Below are the code and all the weights of a small trained network. Each question names an input and a class and asks about switching units off, where a switched-off unit gives its printed mean instead of its output.

import numpy as np


def w(rows, s, z=0):
    codes = np.array(rows[::2]) - 128.0
    scale = np.full(codes.shape[1], s)
    scale[-1] = z or s
    return codes * scale


def f(y):
    return y / 2 * (1 + np.tanh(0.7978845608 * (y + 0.044715 * y**3)))


def log_softmax(a):
    a = a - a.max(-1, keepdims=True)
    return a - np.log(np.exp(a).sum(-1, keepdims=True))


def net(x, mask):
    res = np.array(x, float).reshape(1, 8) / 4 @ E
    y = f(res @ A[0][:, :-1].T + A[0][:, -1])
    res = res + np.where(mask, y, B[0][:, -1]) @ B[0][:, :-1]
    return log_softmax(res[-1] @ U[:, :-1].T + U[:, -1])


A, B = {}, {}
E = w([
[68,212,130,99,113,206,148,168,199,92,228],'x0',
[129,129,128,128,130,133,133,124,127,130,130],'x1',
[189,222,45,137,141,173,46,106,122,117,99],'x2',
[175,85,158,89,243,163,73,180,148,142,160],'x3',
[102,86,82,143,104,32,50,172,160,181,160],'x4',
[87,113,149,114,116,179,93,212,80,42,45],'x5',
[130,128,133,129,123,122,119,124,129,129,132],'x6',
[97,200,142,3,157,110,134,127,30,210,130],'x7',
],0.0067)
A[0] = w([
[220,136,214,124,128,219,240,76,84,80,121,188],'neuron 1',
[149,169,120,150,87,77,188,89,155,151,145,80],'neuron 2',
[197,99,99,136,152,83,165,54,136,171,135,110],'neuron 3',
[120,171,85,153,160,128,74,98,113,104,119,68],'neuron 4',
[98,164,112,130,120,135,133,96,157,137,249,126],'neuron 5',
[209,89,102,146,146,93,125,107,72,171,80,31],'neuron 6',
[172,109,170,117,199,147,125,153,122,146,185,97],'neuron 7',
[140,113,98,198,118,96,122,130,219,108,145,128],'neuron 8',
[118,108,70,122,121,32,147,131,180,176,160,173],'neuron 9',
[115,104,243,125,118,84,167,152,142,130,142,80],'neuron 10',
[181,92,188,106,197,110,90,192,162,132,179,87],'neuron 11',
[117,142,126,143,172,121,129,129,128,126,121,2],'neuron 12',
[79,80,162,103,162,68,186,174,119,118,123,102],'neuron 13',
[152,200,97,160,155,171,103,102,154,160,86,63],'neuron 14',
[166,113,137,194,115,142,139,133,152,110,137,60],'neuron 15',
[68,104,123,135,68,104,50,227,106,129,126,105],'neuron 16',
[101,168,118,152,68,81,153,125,135,138,95,30],'neuron 17',
[172,179,89,129,149,104,106,77,154,120,131,88],'neuron 18',
[166,88,181,113,136,75,121,145,117,112,48,105],'neuron 19',
[165,168,59,110,128,115,90,123,119,105,121,46],'neuron 20',
[122,178,119,86,149,104,145,147,93,145,123,39],'neuron 21',
[84,171,142,116,105,169,111,141,182,124,189,33],'neuron 22',
[98,138,148,131,125,164,191,206,176,109,193,127],'neuron 23',
[171,82,139,169,134,150,141,107,176,96,148,88],'neuron 24',
[148,117,126,129,177,149,116,154,144,156,125,33],'neuron 25',
[50,149,118,144,2,100,177,96,105,110,142,162],'neuron 26',
[120,188,121,153,112,153,99,168,124,132,202,95],'neuron 27',
[104,153,120,46,146,87,125,124,100,204,155,61],'neuron 28',
[158,148,86,148,131,108,57,99,101,140,155,123],'neuron 29',
[158,91,157,175,114,138,80,134,155,83,146,118],'neuron 30',
[129,75,186,141,121,95,194,97,130,166,196,106],'neuron 31',
[81,98,216,148,132,137,196,129,148,162,129,38],'neuron 32',
[138,56,117,157,142,119,120,63,95,150,76,106],'neuron 33',
[174,132,124,123,168,92,140,41,169,156,215,74],'neuron 34',
],0.01,0.0088)
B[0] = w([
[139,109,125,136,128,69,56,152,159,205,87,250],'neuron 1',
[104,124,95,131,169,173,105,103,133,131,111,160],'neuron 2',
[95,182,190,154,175,128,138,168,107,98,127,172],'neuron 3',
[148,115,117,116,86,167,153,137,160,75,165,142],'neuron 4',
[144,147,188,163,125,98,117,151,109,125,107,190],'neuron 5',
[70,141,201,213,89,151,170,112,113,146,173,152],'neuron 6',
[94,94,67,141,105,159,132,51,151,148,117,165],'neuron 7',
[90,125,90,71,89,99,120,132,83,168,125,195],'neuron 8',
[172,133,156,133,140,117,110,150,149,170,92,196],'neuron 9',
[163,84,128,120,89,114,98,144,66,54,190,168],'neuron 10',
[133,54,79,154,180,178,105,23,120,151,140,179],'neuron 11',
[89,126,191,126,91,176,214,24,134,157,182,115],'neuron 12',
[183,119,115,116,86,161,133,176,137,87,174,177],'neuron 13',
[194,50,114,109,64,159,197,192,161,88,204,154],'neuron 14',
[90,128,155,37,80,95,75,117,68,140,148,145],'neuron 15',
[147,180,136,107,186,113,123,156,219,148,107,185],'neuron 16',
[93,24,108,169,151,186,134,44,130,157,171,138],'neuron 17',
[165,74,97,121,103,137,96,185,120,51,145,151],'neuron 18',
[100,198,176,165,135,123,114,127,124,57,145,169],'neuron 19',
[192,57,148,115,56,205,147,140,128,103,208,142],'neuron 20',
[77,128,151,68,95,131,117,93,88,170,190,140],'neuron 21',
[87,132,248,213,117,119,213,63,68,115,176,156],'neuron 22',
[110,131,172,182,122,112,152,153,100,101,108,197],'neuron 23',
[70,134,92,61,67,88,111,123,87,148,141,164],'neuron 24',
[61,29,189,148,93,205,95,46,66,166,189,125],'neuron 25',
[131,80,71,138,175,190,91,82,116,153,118,224],'neuron 26',
[131,160,203,177,135,102,163,141,136,130,124,164],'neuron 27',
[74,136,90,42,64,74,97,128,84,142,125,176],'neuron 28',
[161,108,146,138,89,142,151,180,166,118,123,161],'neuron 29',
[101,178,104,72,128,112,183,126,129,138,131,172],'neuron 30',
[176,136,116,112,89,181,151,187,164,86,144,181],'neuron 31',
[206,85,107,134,73,163,183,176,159,76,173,157],'neuron 32',
[113,201,164,170,131,99,158,119,133,120,161,167],'neuron 33',
[97,160,94,132,206,156,34,159,131,74,69,173],'neuron 34',
],0.011)
U = w([
[226,133,119,122,72,169,166,162,132,109,168,75],'0',
[85,176,213,201,121,115,173,108,86,132,142,58],'1',
[59,163,113,20,69,99,139,102,55,164,128,51],'2',
[130,82,88,160,171,199,127,5,135,167,142,76],'3',
[117,169,131,113,177,155,122,177,125,95,63,186],'4',
[160,141,119,131,140,108,142,150,134,148,96,246],'5',
[181,130,151,132,123,75,133,149,190,211,111,146],'6',
],0.011,0.012)

Each question gives the input, the list of numbers given to net, and the class t.
The units are the neurons (one row each of A and B). Each row of codes is followed by its name. A weight is (code - 128) times the scale printed after its matrix; where a second scale follows, it is the last column's (A, B and U).
mask holds one flag per neuron, in row order. A switched-off neuron (its flag False) gives its mean, the last column of its row in B, instead of its output. The means were averaged over made-up inputs and are rounded, as every weight is.
A unit's drop is (log p(t) with every unit on - log p(t) with that unit switched off) / (log p(t) with every unit on - log p(t) with every unit switched off).
The circuit of an input: a set's keep is (log p(t) with only the set's units on - log p(t) with every unit switched off) / (log p(t) with every unit on - log p(t) with every unit switched off). Starting from the 12 units with the biggest drops (on a tie, the unit counted first), units are removed one at a time, each time the one whose removal leaves the highest keep (on an exact tie, the one counted first), for as long as the keep stays at least 0.8.
circuit, biggest first: the units of the circuit, biggest drop first
most important unit: the unit with the biggest drop
k most important neurons: the k neurons with the biggest drops, biggest first
drop of u: that unit's drop, to one decimal
input [0,8,-3,-1,-8,2,-1,-7], class 6: circuit, biggest first => [neuron 1]
input [-6,7,2,-5,1,-8,5,-3], class 4: circuit, biggest first => [neuron 34; neuron 3]
input [-6,-3,2,5,-6,5,6,3], class 1: 2 most important neurons => [neuron 19; neuron 6]
input [-4,4,7,8,3,-5,1,-6], class 3: 3 most important neurons => [neuron 11; neuron 25; neuron 7]
input [-7,-8,-3,-2,-2,3,0,-8], class 2: circuit, biggest first => [neuron 24; neuron 15]
input [5,-6,5,-7,-5,-8,7,3], class 4: 4 most important neurons => [neuron 34; neuron 5; neuron 11; neuron 18]
input [-2,4,7,-1,-5,1,-2,8], class 2: 4 most important neurons => [neuron 21; neuron 28; neuron 31; neuron 13]
input [-5,-7,0,-2,3,-8,-5,-2], class 4: 2 most important neurons => [neuron 34; neuron 3]
input [-5,3,-8,7,6,-8,-7,-6], class 0: 3 most important neurons => [neuron 31; neuron 13; neuron 10]
input [-7,2,-6,0,-3,-8,5,-8], class 2: 3 most important neurons => [neuron 24; neuron 8; neuron 15]
input [0,8,1,4,1,-5,-2,-5], class 2: circuit, biggest first => [neuron 8; neuron 24]
input [8,-5,4,5,7,-6,1,6], class 1: 4 most important neurons => [neuron 22; neuron 27; neuron 5; neuron 1]
input [0,-4,7,7,4,-8,2,-8], class 2: 3 most important neurons => [neuron 8; neuron 24; neuron 15]
input [5,6,4,-4,-6,-3,-3,-3], class 6: circuit, biggest first => [neuron 1]
input [-7,6,-5,-2,-7,-2,-1,-1], class 1: 2 most important neurons => [neuron 33; neuron 19]
input [1,0,4,5,-7,-7,8,8], class 2: 2 most important neurons => [neuron 28; neuron 21]
input [6,-8,0,-3,5,-8,-7,-5], class 4: 2 most important neurons => [neuron 34; neuron 2]
input [-8,-3,-5,5,6,0,3,0], class 1: 2 most important neurons => [neuron 6; neuron 19]
input [4,-6,8,-8,-2,-3,4,0], class 0: 3 most important neurons => [neuron 14; neuron 18; neuron 11]
input [3,1,7,-7,2,-6,-1,-2], class 0: most important unit => neuron 14
input [3,1,1,-8,7,-1,-8,-1], class 3: drop of neuron 26 => 0.5
input [-2,-2,-7,-4,6,-8,5,-1], class 4: drop of neuron 3 => 0.3
input [-4,-2,-4,1,5,-5,4,-3], class 4: drop of neuron 34 => 0.4
input [-1,-5,4,3,2,0,-3,7], class 2: drop of neuron 28 => 0.2
